Known rows, with every step that occurs
p, k, u, d, v, n: 2.032	0.131	-1.548	0.521	1.627	-1.863	-0.886	0.656	-2.741	-2.127	-0.384	-0.612	0.186	-0.355	0.044	2.356	2.582	-0.196	-0.144	0.320	0.379	1.517	3.523	-1.895	2.065	2.546	0.112	-1.951	-1.032	0.603	-4.092	-0.473	-0.648	-2.135	-3.783	1.009	2.787	1.082	1.476	0.390	-0.265	0.550	3.231	0.944	-0.687	1.665	-0.517	-0.625	0.440
e, d, v, n, k, p: 3.621	0.452	1.883	-1.052	0.132	-0.664	-0.651	-0.688	-0.655	0.056	-0.352	-1.632	0.570	2.855	-0.090	1.463	2.185	-1.020	1.080	-1.676	0.722	2.988	1.950	1.198	0.583	-1.734	-0.276	-1.057	0.224	-1.178	-2.423	-0.664	-1.313	-1.523	1.115	1.357	0.930	2.801	2.269	2.253	0.326	2.246	-1.191	-0.819	-0.365	-0.128	-0.626	0.079	-0.783
n, d, e, u: 0.002	0.487	0.481	0.566	1.462	1.545	0.426	-0.607	0.268	-1.315	0.116	-0.694	-0.540	0.579	-0.041	0.920	0.319	-1.171	-0.321	-0.763	-0.179	0.441	-0.484	-0.380	-0.876	-0.074	1.434	1.156	1.808	0.138	-1.256	0.852	0.445	-2.124	1.957	2.815	0.464	0.172	0.451	1.371	0.911	1.904	-0.536	1.573	-1.223	-0.808	0.148	0.472	-0.906
u, p, k, n: 1.031	-1.201	-0.534	0.137	0.688	-0.144	-1.613	0.069	-1.277	-2.414	-0.351	-0.045	1.007	1.748	0.133	0.646	1.023	-1.931	-0.808	1.013	0.873	-0.382	1.268	-0.799	-1.456	0.636	0.576	-1.319	-2.025	1.638	-3.825	-0.933	-0.845	-1.136	-2.122	-1.306	1.379	-0.750	0.305	-0.358	-1.446	1.065	2.210	-0.208	-1.299	0.841	-0.449	1.856	0.704
h, p, k, u, d: 1.794	-1.256	-1.508	0.558	0.833	-0.198	-0.066	1.043	-1.899	-3.948	-0.452	0.725	0.685	0.939	0.390	1.162	0.830	-1.871	-2.414	0.116	0.665	-0.227	1.089	-0.793	-1.961	1.282	1.263	-2.533	-0.401	1.368	-3.312	-1.110	0.185	-2.661	-3.080	-1.598	0.911	-0.483	-1.076	-1.244	-1.435	2.032	4.078	-0.551	-1.586	2.177	-0.591	-0.068	0.972
d, v, n, k, u: 1.712	0.321	0.504	0.760	0.791	-1.458	-1.749	-0.368	-2.078	-0.425	-1.268	0.388	0.367	-0.199	0.055	0.755	1.426	-0.101	0.368	-0.066	0.354	2.844	2.814	-1.402	0.190	1.084	0.113	-0.538	1.019	-0.767	-2.023	0.585	-0.633	-1.053	-0.083	1.152	1.179	1.342	1.855	1.149	-0.200	0.456	1.658	0.520	-1.615	-0.149	-0.687	-1.210	0.024
u, k, e, d: 2.092	0.935	-1.581	0.275	0.758	-0.500	-0.329	-1.960	1.375	-2.353	0.183	-0.955	0.082	3.294	-0.686	0.120	2.861	-0.525	0.103	0.771	0.756	0.649	0.100	0.951	-0.481	-0.903	0.658	1.666	0.231	0.409	-4.089	0.058	-0.654	-1.227	1.584	2.117	0.029	-2.653	0.268	0.881	0.710	2.215	-0.026	-1.361	-1.721	-0.414	1.261	2.128	0.427
d, e, u, k, n: 2.662	-0.931	-0.970	0.839	1.646	-0.111	-1.662	-1.407	0.598	-1.823	-0.040	-0.330	-0.385	2.098	0.089	-0.002	1.694	-0.449	-0.320	0.365	0.857	-0.205	1.306	-1.348	-2.563	0.454	1.342	2.094	0.493	0.555	-2.907	0.164	-0.447	-1.004	0.513	2.969	-0.058	-2.711	0.526	-0.009	-0.443	1.345	1.494	0.437	-1.963	-0.437	-0.026	2.000	-0.344
v, d, e, u, k: 2.517	-0.735	-0.841	2.461	1.344	0.277	0.901	-0.197	0.792	-1.930	0.677	-1.373	0.146	2.022	0.631	0.537	2.913	0.855	-0.116	-0.313	0.527	1.995	0.457	-1.080	-1.941	-0.465	1.011	1.975	0.102	-0.395	-1.615	-0.518	-1.737	-1.615	1.687	3.521	0.276	-1.536	-0.709	0.834	0.141	2.432	-0.237	-1.271	-0.915	-0.744	0.272	-0.218	-0.393
v, n, p, k, e, d, h, u: 1.380	1.167	-2.325	0.695	0.391	-1.086	0.622	-1.315	-0.313	-1.421	0.653	-1.982	1.072	0.927	-0.490	1.998	2.322	0.468	-0.212	1.457	0.582	1.335	-0.737	2.361	-0.798	1.511	-0.644	-1.589	-0.120	0.385	-4.887	-2.897	-2.767	-4.194	0.167	2.046	1.440	-3.402	3.490	3.535	-0.633	2.357	0.259	0.189	-0.762	0.828	0.022	0.720	0.363
k, e, u, h, d: 0.188	-0.149	-2.389	-1.258	1.730	-0.157	0.680	-1.733	1.604	-2.498	-1.053	-1.040	0.706	2.058	0.282	0.096	1.926	-2.637	1.435	-1.405	0.516	-1.504	-1.379	-0.130	0.145	0.114	0.289	-0.989	1.758	-0.277	-1.277	-1.843	0.565	-3.789	0.060	2.018	-2.038	-4.583	2.855	1.119	-0.547	0.307	1.328	2.005	0.058	2.932	1.063	3.325	0.514
n, p, k, h: -1.676	0.777	0.296	0.477	0.970	2.230	-0.751	-1.550	-2.439	-1.293	-0.813	-0.142	1.503	1.151	0.847	0.551	0.286	-3.408	-1.289	0.844	1.551	0.526	-2.167	1.163	-0.529	-0.134	-1.438	-0.244	0.914	0.133	-2.455	-1.591	1.063	-0.976	-1.187	-2.106	0.298	-0.565	0.921	0.202	-0.374	0.489	0.840	1.488	-0.501	-0.022	0.054	0.028	0.177
p, k, u, h, d, v, n: 0.006	0.447	-2.357	0.640	1.290	-1.074	-0.669	-0.286	-1.994	-2.615	-1.227	-0.943	1.250	-0.552	0.390	1.173	1.872	-0.980	1.870	0.304	0.688	-0.138	1.652	-1.635	1.828	1.734	-0.407	-3.622	-0.577	-0.234	-3.402	-1.579	-0.546	-3.723	-3.354	1.413	1.133	0.321	3.299	1.770	-1.235	-0.180	3.517	1.689	-0.279	1.838	0.843	-0.280	1.061
v, d, e, u, h, p, k: -0.229	-0.491	-1.200	1.859	1.083	1.274	1.433	0.614	-0.819	-3.302	0.230	-2.753	1.506	2.020	1.043	0.754	1.858	-1.779	0.382	-1.020	0.925	0.985	-1.611	-0.840	-1.802	0.124	0.408	-0.760	-0.472	-0.304	-3.657	-2.175	-0.669	-4.096	-0.226	0.857	0.949	-0.735	0.398	0.741	-1.249	2.181	0.696	-0.164	-0.537	0.379	0.694	-0.160	0.567
e, u, h, k: -0.899	-2.052	-0.503	0.321	0.993	-1.025	1.137	-0.678	1.256	-2.384	-1.025	-0.967	-0.010	2.160	0.183	-0.942	0.126	-1.377	1.146	-1.222	1.026	0.136	-1.392	0.128	-0.294	-0.292	-0.058	-0.103	1.280	-1.280	1.089	-0.844	0.343	-2.177	1.837	1.422	-2.587	-1.731	1.168	-0.310	-0.150	0.882	-1.284	0.986	-0.347	0.218	-0.818	1.293	0.391
v, d, h, p, k: 1.066	-0.474	-0.995	2.088	-1.161	0.381	1.801	1.791	-0.860	-1.781	0.183	-1.871	2.308	-0.204	0.862	0.543	0.646	0.416	-0.908	0.736	0.114	1.236	-0.095	-0.057	-1.618	0.471	-0.500	-2.681	-2.255	0.350	-2.831	-2.389	-2.166	-2.408	-0.942	-0.323	1.508	1.320	-0.173	1.203	-1.292	1.613	1.087	-1.583	0.213	0.905	-0.167	-2.202	1.040
e, d, v, n, k, h, p: 1.921	0.259	1.849	0.160	-0.055	0.043	-0.364	-1.778	-0.221	0.466	-2.193	-1.360	1.176	2.057	0.913	-0.311	-0.067	-1.939	1.367	-2.022	0.238	3.103	0.841	0.270	-1.109	-1.711	-1.645	-0.705	0.951	-2.457	-2.823	-1.275	-0.277	-1.439	0.953	0.255	0.410	2.153	4.066	1.546	-0.491	1.188	-0.569	-0.627	-0.919	-0.925	-0.237	-0.453	-0.495
u, p, k, n, v, d: 2.245	-0.608	-0.095	1.390	0.408	-0.049	-0.614	-1.121	-1.194	-2.197	-0.422	-0.508	2.246	1.517	1.444	1.955	1.974	-0.425	-0.799	0.019	0.080	1.705	0.585	-0.775	-1.566	1.154	-0.132	-0.891	-1.680	0.597	-2.584	-0.695	-1.603	-1.253	-1.128	-0.339	2.270	-1.039	1.147	1.406	-1.205	1.309	1.391	-1.286	-0.686	0.336	-1.762	1.072	0.365
n, k, h, d, v: 0.723	0.925	0.172	-0.051	-0.611	0.561	-0.283	-1.490	0.176	-0.088	-2.155	-0.996	1.230	0.095	0.718	0.489	-0.484	-2.078	1.121	-1.965	0.011	-0.384	0.302	-0.886	0.941	-0.657	-0.836	-1.574	1.867	-2.447	-0.581	-1.339	0.386	-0.958	-1.192	1.624	-0.883	0.514	4.297	0.799	0.112	-1.148	2.161	2.618	0.390	1.596	0.219	-0.090	-0.541
n, p, k, u: -0.789	0.625	-0.303	0.928	0.778	1.014	-1.069	-0.027	-2.814	-2.680	-0.365	1.002	1.247	0.163	0.065	0.965	0.600	-1.399	-1.791	1.766	0.840	0.789	-0.703	0.372	-1.123	0.902	0.634	-0.660	0.246	1.344	-2.875	-0.140	0.261	-1.860	-1.211	-1.285	0.963	0.093	-1.404	0.283	-0.852	1.955	2.196	0.567	-1.989	0.459	-0.076	-0.564	0.721
e, u, h, d: -0.602	-1.129	-1.644	-0.879	1.118	0.414	1.471	-1.189	1.667	-1.983	-1.459	-0.604	0.895	1.335	0.562	-0.132	0.435	-1.689	1.913	-1.479	0.197	-1.659	-1.691	-0.061	0.088	-0.194	-0.090	-1.296	1.110	-0.557	0.824	-1.611	0.638	-2.855	-0.281	1.833	-2.725	-2.989	2.116	0.812	-0.782	0.118	0.442	1.905	0.878	2.055	0.227	2.249	0.182
n, v, d, h, p: 2.901	-0.633	-0.021	2.043	-1.474	-0.274	1.821	-0.048	0.300	0.225	-0.516	-1.463	2.198	-0.015	1.546	0.655	-0.231	1.310	-0.785	-0.709	-0.661	2.024	0.470	0.095	-2.565	-0.277	-0.487	-1.941	-0.368	-1.338	-1.051	-1.337	-2.209	-1.573	1.019	0.977	1.235	1.062	1.388	2.265	-1.312	1.240	0.670	-1.659	0.063	0.151	-1.089	-2.291	-0.113
p, k, n, v, d, h, u, e: 1.737	-0.606	-2.038	2.397	-0.641	-1.815	1.044	-1.107	-0.434	-3.024	-0.238	-0.200	2.052	0.562	0.790	1.669	1.716	0.792	-0.430	1.865	0.194	-0.660	-0.713	0.176	-1.030	2.717	-0.275	-1.837	-1.713	0.552	-3.380	-2.663	-1.888	-2.551	-1.792	1.564	1.805	-4.497	3.611	3.267	-0.538	-0.056	1.687	0.885	0.094	0.787	-2.655	0.334	0.707
k, e, u, h, p: 1.184	-1.234	-0.824	-0.563	1.461	-0.653	0.363	-0.815	0.615	-1.738	-1.256	-1.603	0.498	3.606	0.363	-0.622	1.401	-3.108	0.834	-1.403	0.660	0.937	-0.727	0.072	-1.255	-1.026	0.460	-0.328	1.349	-0.907	-3.268	-1.181	0.203	-3.469	1.307	0.530	-0.783	-2.282	1.674	0.910	-1.083	1.802	0.305	0.208	-1.173	1.369	0.793	2.144	0.385
e, u, k, n, d, v: 2.541	-1.276	0.183	0.545	0.871	-0.852	-1.358	-1.204	0.439	-1.678	-2.366	-0.439	0.448	2.050	-0.218	0.776	0.281	-1.209	0.805	0.673	-0.408	0.943	2.248	-1.086	1.854	0.523	0.583	0.611	0.232	-0.662	-2.925	2.133	-0.059	-0.215	-0.466	3.538	0.054	0.975	2.178	2.021	0.859	1.441	0.932	1.935	-1.472	0.062	-1.021	1.274	-0.552
p, k, e, d: -0.353	2.401	-1.479	-0.684	0.580	0.468	-0.157	-1.058	-0.046	-3.112	0.492	-1.499	0.456	1.884	-1.015	0.882	2.657	-1.463	0.209	0.663	0.545	0.048	-1.365	1.131	0.558	0.223	0.473	0.834	-0.505	1.637	-4.975	-0.560	0.259	-2.397	0.315	0.687	1.144	-1.921	0.022	0.621	0.761	1.757	-0.024	-0.170	-1.081	0.406	1.420	2.450	0.947
n, p, k, u, h, d, e: -1.076	1.511	-2.678	1.753	1.386	2.246	-0.386	-1.443	-1.280	-3.183	0.690	-0.796	1.323	0.106	0.844	1.615	0.753	-1.920	-1.227	-0.110	1.645	-2.378	-1.306	-0.860	-2.338	0.898	1.195	-1.680	2.198	-0.152	-2.837	-1.875	0.194	-3.893	-1.642	1.580	0.238	-2.389	1.728	0.449	-1.450	0.736	4.730	2.809	-1.875	1.115	1.566	-0.300	0.165
e, d, h, p, k: 0.262	0.209	-0.870	1.037	-1.382	0.986	1.747	0.825	-0.222	-2.364	-0.273	-1.854	1.656	0.670	-0.104	0.218	-0.184	-0.141	-0.263	0.961	0.187	0.066	-0.784	1.084	-1.654	-0.590	0.117	-1.976	-1.620	0.691	-3.746	-1.944	-1.251	-2.649	-0.181	0.368	0.864	1.528	-0.410	0.907	-0.899	2.369	0.293	-0.810	-0.311	-0.006	0.335	-0.875	0.751
d, v, n, p, k: 0.343	1.520	0.475	1.070	0.434	0.617	-0.685	-0.347	-2.036	-0.056	0.042	-1.316	1.049	-0.425	0.373	1.951	0.800	0.844	-0.040	1.501	-0.036	2.032	0.928	0.185	1.676	1.025	-0.669	-0.676	-0.454	-0.528	-2.151	-0.834	-1.464	-1.181	-1.734	0.826	2.328	2.534	1.530	1.739	0.113	1.664	-0.049	1.264	-0.503	0.208	-0.580	-0.759	-0.297
h, d, e, u, k, n: 2.916	-0.646	-1.515	0.563	1.243	0.390	-1.197	-1.687	1.640	-2.262	-0.241	-0.028	0.102	1.350	0.457	-0.036	1.109	-0.205	-0.080	-0.103	0.333	-1.646	0.979	-1.366	-3.169	0.356	1.412	0.494	0.612	0.408	-1.707	-0.894	-0.746	-2.090	-0.159	3.402	-0.881	-3.211	1.564	0.332	-0.848	1.335	2.387	0.519	-1.626	0.927	0.151	2.485	-0.203
n, d, h, k, p: 2.469	-1.599	0.506	0.566	-0.683	-0.635	0.650	0.560	-0.102	-1.790	0.189	-0.593	0.767	1.566	0.199	0.237	-0.288	-1.852	-1.973	-0.198	1.321	0.166	0.823	1.679	-1.564	-1.415	0.335	-4.043	0.405	-0.338	-0.812	-0.938	-1.485	-2.442	1.603	0.097	-0.397	2.421	0.889	1.812	-0.282	2.265	0.767	-0.818	-0.886	0.738	-0.968	-1.630	0.282

Rows
2.019	0.149	-1.302	0.497	0.592	-0.466	1.554	0.991	-0.236	-2.794	-0.161	-2.501	1.613	1.668	0.207	0.743	3.313	-1.267	-0.313	-0.181	0.060	2.591	-0.409	0.010	-1.157	0.416	0.300	-0.690	-1.018	1.013	-5.057	-2.201	-1.629	-4.461	0.947	1.267	1.388	-1.479	0.233	1.888	-0.479	2.721	0.208	-0.943	-0.524	2.271	0.499	0.774	1.044 -> v, d, h, p, k, e, u
3.077	-0.048	-0.462	0.879	1.285	1.346	-1.170	-2.715	1.675	-0.989	-0.004	0.055	0.821	1.540	0.946	0.803	0.233	0.226	-1.200	0.011	0.195	-0.632	0.407	-0.317	-3.445	0.055	1.012	1.282	1.868	-0.549	-0.860	-0.800	-1.023	-1.522	0.313	3.373	-0.917	-2.832	2.023	0.970	-0.799	2.324	1.778	1.279	-2.228	0.777	-0.473	1.969	-1.116 -> h, d, e, u, k, n, p
1.819	-1.530	0.394	0.359	2.308	-0.347	-0.086	-0.873	-0.489	-2.658	0.523	-1.376	-0.176	3.256	0.675	0.583	1.715	-3.180	-0.263	-1.658	2.122	0.934	0.375	0.798	-1.703	-1.132	0.557	-2.611	1.769	-0.878	-1.593	-1.202	-0.730	-4.566	2.217	1.259	-0.222	0.704	2.494	2.098	-0.419	2.976	-0.139	-0.165	-1.621	-0.069	-0.395	0.286	-0.114 -> v, n, d, e, u, h, k, p
0.683	-0.375	-1.529	0.643	2.439	0.011	-0.242	-2.691	-0.016	-1.863	-0.350	-2.006	0.962	2.367	1.114	1.597	2.513	-1.739	0.979	-2.036	1.002	0.595	-0.910	-1.434	-0.906	1.581	0.082	2.150	1.628	-0.617	-2.679	0.059	0.796	-2.089	0.812	3.330	0.301	-4.366	2.828	1.251	-0.481	-0.339	1.013	2.354	-0.599	-0.369	-0.463	1.950	-0.600 -> k, n, v, d, e, u, h
1.977	1.040	-0.824	-0.612	2.207	-0.937	-0.287	-2.535	0.599	0.153	-1.015	-1.969	1.064	1.690	0.680	1.733	2.242	-0.890	1.533	-1.180	-0.010	1.922	0.966	-0.168	1.807	0.513	-0.707	-0.204	2.042	-1.971	-2.260	-1.203	-0.864	-3.188	-0.082	3.514	0.219	-1.700	5.029	2.988	-0.124	1.253	0.461	2.759	-0.733	2.348	0.226	1.938	-0.800 -> k, e, u, h, d, v, n, p
1.900	0.180	-0.339	1.068	-0.932	-1.311	0.290	-3.182	1.632	-2.243	-0.797	0.107	1.102	1.199	0.364	0.331	-0.355	0.992	-0.313	0.613	0.085	-1.083	-0.030	0.549	-1.858	0.723	0.174	0.332	0.337	-0.220	-1.421	-0.361	-0.207	-0.963	1.487	2.804	0.209	-2.220	3.072	1.578	0.439	0.359	0.077	1.159	-1.390	-1.022	-2.694	1.354	-0.065 -> u, e, d, h, k, n, v
1.320	-0.307	-0.024	-0.026	1.402	-0.303	0.303	-0.201	-1.309	-1.828	-1.956	-1.509	1.176	1.115	0.809	0.920	2.094	-2.277	1.935	-1.109	0.178	1.747	1.655	-1.075	0.643	-0.819	-0.662	-3.275	-1.089	-0.477	-3.543	-2.910	-1.451	-4.280	-1.881	1.006	1.466	1.508	3.411	2.064	-1.057	1.604	1.020	0.579	0.251	2.008	0.367	0.878	0.164 -> e, u, p, k, h, d, v, n
0.684	1.059	-0.041	1.893	1.020	-1.169	-0.597	-0.367	-2.550	-2.481	-0.550	0.817	1.203	0.500	0.228	1.351	1.972	-0.082	-0.348	2.291	0.465	1.582	1.579	-0.787	1.199	1.180	0.282	-0.684	-0.997	0.417	-4.425	-0.645	-0.460	-2.022	-2.109	0.627	2.964	0.819	1.293	2.122	0.266	1.366	1.582	1.436	-1.931	0.237	-0.985	-1.045	0.419 -> d, v, n, p, k, u, e
1.915	0.672	0.214	1.183	0.739	1.364	-0.092	-0.861	-0.559	-2.506	0.079	-1.750	1.235	0.906	1.216	1.497	1.445	-0.456	-0.279	-1.343	-0.421	1.421	-0.805	-1.049	-3.404	0.869	1.154	0.635	0.041	0.318	-3.371	-1.095	-0.729	-3.654	0.640	2.013	2.126	-0.889	0.957	1.434	-0.918	2.565	0.680	-0.316	-1.364	0.145	-0.673	1.217	-0.202 -> h, p, k, n, v, d, e, u
1.871	0.607	-0.441	0.576	0.698	1.945	-0.909	-2.132	-0.525	-3.334	-0.543	-0.644	0.976	1.139	0.978	1.871	0.837	-1.316	-0.694	-0.421	0.016	-1.490	-0.078	-0.884	-3.693	0.165	2.199	-1.395	0.810	0.728	-2.845	-1.741	-1.018	-4.142	-0.620	2.086	1.526	-1.577	1.937	1.224	-1.351	2.453	2.642	1.451	-1.546	1.070	-0.779	2.993	-0.375 -> h, d, e, u, p, k, n, v
4.288	-0.209	0.524	-0.331	1.295	-1.318	-0.058	-0.772	0.820	-0.933	-1.355	-1.595	0.535	2.800	0.357	1.212	3.077	-1.192	1.057	-1.873	-0.347	3.004	3.011	-1.130	-0.572	-1.353	1.058	-1.492	0.940	-1.351	-2.731	-1.927	-2.775	-3.951	1.190	2.899	0.904	-0.230	3.647	2.343	-0.377	3.018	0.318	0.148	-1.195	2.541	-0.164	2.378	-0.565 -> h, d, v, n, k, e, u, p
1.392	0.637	0.055	1.019	0.442	-3.180	0.252	-0.597	0.177	-2.109	-0.755	-0.104	0.183	0.650	-0.354	0.160	1.484	1.108	1.792	-0.255	-0.123	1.991	2.317	-0.831	1.226	0.273	-0.166	-0.540	-1.263	-0.643	-3.058	-0.096	-0.646	-2.120	0.300	2.473	1.667	1.363	2.558	1.786	0.682	1.075	-0.250	-0.457	-1.691	-0.648	-0.676	-0.634	0.460 -> h, k, u, e, d, v, n
4.964	-2.293	-0.387	2.082	-0.343	-0.836	0.917	-1.022	0.974	-1.303	-1.510	-1.102	2.244	2.074	1.582	0.188	0.915	0.855	-0.530	-0.009	-0.310	2.414	1.236	-0.275	-3.698	-0.090	-0.052	-0.658	-0.582	-0.738	-2.372	-1.102	-2.447	-2.012	1.346	2.459	0.312	-0.955	1.461	2.480	-1.618	2.519	0.774	-1.796	-0.922	0.256	-1.826	-0.196	-0.050 -> e, u, k, n, v, d, h, p
0.646	0.993	-0.132	1.062	-0.801	-0.943	0.835	0.449	-0.602	-3.752	-1.490	-0.849	1.301	1.868	-0.574	0.484	0.764	-0.988	1.265	0.244	-0.287	0.653	0.454	-0.493	0.942	-0.894	1.058	-0.742	-1.899	-0.027	-6.132	-0.337	0.250	-2.612	-1.274	1.488	2.098	2.084	0.520	1.407	0.262	2.095	1.172	0.347	-1.674	0.067	0.367	-0.445	0.613 -> h, p, k, u, e, d, v
1.141	0.670	-1.548	2.448	0.788	1.177	-0.743	-1.842	-1.210	-2.397	0.693	-2.255	1.850	1.119	1.777	1.845	1.423	-0.992	-0.745	-0.910	0.964	-0.082	-0.582	-1.502	-2.938	1.568	0.378	-0.472	0.476	-0.683	-3.983	-1.280	-0.613	-2.734	-0.896	1.291	2.363	-1.896	2.660	1.112	-1.511	0.530	3.131	0.438	-1.462	-0.443	-0.064	0.035	0.099 -> u, h, p, k, n, v, d, e
-0.462	0.622	-0.183	0.751	1.067	-0.168	0.887	-2.589	-0.415	-2.456	-0.546	0.243	1.288	2.448	0.334	0.796	1.540	-1.245	0.715	1.128	0.825	0.896	-2.361	2.407	-0.456	0.145	-1.608	-0.351	-0.714	0.158	-3.605	-2.914	-0.310	-2.841	-0.546	-0.170	0.822	-3.132	3.588	2.870	0.044	1.815	-1.569	0.113	-0.628	-0.835	-1.138	1.296	0.226 -> v, n, p, k, h, u, e, d
1.488	-1.133	0.581	0.121	0.890	-0.302	-0.968	0.007	-0.939	-2.675	-2.217	-1.105	1.039	2.232	-0.266	1.653	0.588	-2.750	0.533	0.206	-0.321	1.170	2.031	-1.176	1.759	0.321	0.972	-1.025	-1.009	0.249	-4.693	1.080	-0.382	-1.777	-1.471	1.853	1.591	2.157	1.861	1.872	0.218	2.161	1.243	2.129	-1.421	0.882	-0.877	1.567	-0.235 -> e, u, p, k, n, d, v
3.095	-1.329	-1.448	1.172	0.018	-0.909	-0.426	-2.543	1.493	-0.699	-0.566	-0.373	1.416	2.488	0.090	0.919	0.135	0.788	-0.799	1.429	0.637	0.416	0.157	1.689	-2.268	0.580	-0.482	0.599	0.262	-0.534	-2.746	-0.802	-1.992	-0.511	0.311	2.771	-0.980	-3.742	2.710	2.130	-1.024	1.899	0.958	0.351	-1.623	-0.322	-1.273	0.970	-0.633 -> e, d, h, u, k, n, p
2.841	0.345	-1.069	-0.787	3.041	-0.285	-0.106	-1.289	-0.663	-2.142	0.443	-0.795	0.105	2.160	0.303	2.635	3.689	-1.059	-1.676	0.080	0.432	2.058	0.975	0.346	0.243	2.009	0.320	0.660	1.082	1.138	-2.920	-1.523	-0.610	-3.049	-1.052	1.164	1.277	-3.119	1.318	0.654	0.431	2.889	0.333	1.153	-1.053	2.692	-1.290	3.017	-0.228 -> v, n, p, k, e, u, d
0.937	1.184	-0.398	0.925	1.351	1.232	-0.322	-1.258	-0.884	-2.613	0.432	-1.650	0.885	0.548	0.772	2.049	2.419	-0.346	-0.116	-0.907	-0.052	1.061	-0.939	-1.170	-1.799	1.773	0.940	1.719	0.175	0.936	-3.092	-0.540	-0.206	-2.845	0.407	2.711	2.066	-2.042	0.792	1.223	-0.087	1.436	0.548	0.910	-0.839	-0.053	-0.676	1.625	-0.270 -> p, k, n, v, d, e, u
0.494	1.326	-0.052	1.357	0.066	-0.611	0.733	-1.119	-0.581	-1.746	-0.141	-1.044	1.155	1.167	-0.091	2.079	1.240	1.184	1.097	1.583	-0.286	1.443	-0.490	1.424	1.526	0.798	-0.543	-0.705	-1.246	-0.597	-3.475	-2.052	-1.819	-2.638	-1.509	1.892	2.175	-0.129	3.225	3.287	0.466	2.508	-1.214	1.029	-0.603	-0.101	-1.278	0.363	-0.234 -> h, u, e, d, v, n, p, k
1.243	0.021	-0.071	-0.274	1.584	-0.382	0.516	-1.987	0.680	0.628	-1.421	-1.497	1.233	0.978	0.932	1.497	0.739	0.046	1.982	-1.243	-0.347	1.760	0.698	-0.097	1.757	0.202	-1.087	-0.497	1.418	-2.262	-0.180	-1.050	-0.826	-2.224	-0.423	3.303	-0.467	-0.140	4.316	2.722	-0.368	1.049	-0.433	2.691	0.067	1.459	-0.584	0.835	-1.130 -> e, u, h, d, v, n, p
1.597	0.630	-0.600	0.512	-1.032	0.912	-0.389	-2.136	-0.459	-2.280	-1.168	-1.068	1.895	0.886	0.450	1.045	-0.461	-0.215	-0.489	1.029	-0.062	-0.575	-0.539	0.897	-2.540	0.658	0.314	-1.042	-0.377	0.703	-3.961	-0.774	-0.523	-2.122	-0.215	1.144	1.333	-0.257	1.640	1.676	-1.067	1.669	1.326	0.450	-1.118	-0.477	-1.281	1.242	0.227 -> e, d, h, p, k, n, v
3.593	1.634	-0.145	0.918	1.233	-1.037	-1.075	-2.655	0.435	0.346	-0.069	-1.648	0.624	2.469	0.068	1.644	2.613	1.148	0.356	0.762	0.161	3.383	2.286	0.617	1.169	-0.350	-0.438	1.548	0.758	-1.568	-3.926	0.145	-2.066	-0.889	0.825	3.458	1.715	0.150	2.932	2.750	0.734	2.673	-0.403	-0.045	-2.051	-0.402	0.240	0.612	-0.851 -> u, k, e, d, v, n, p
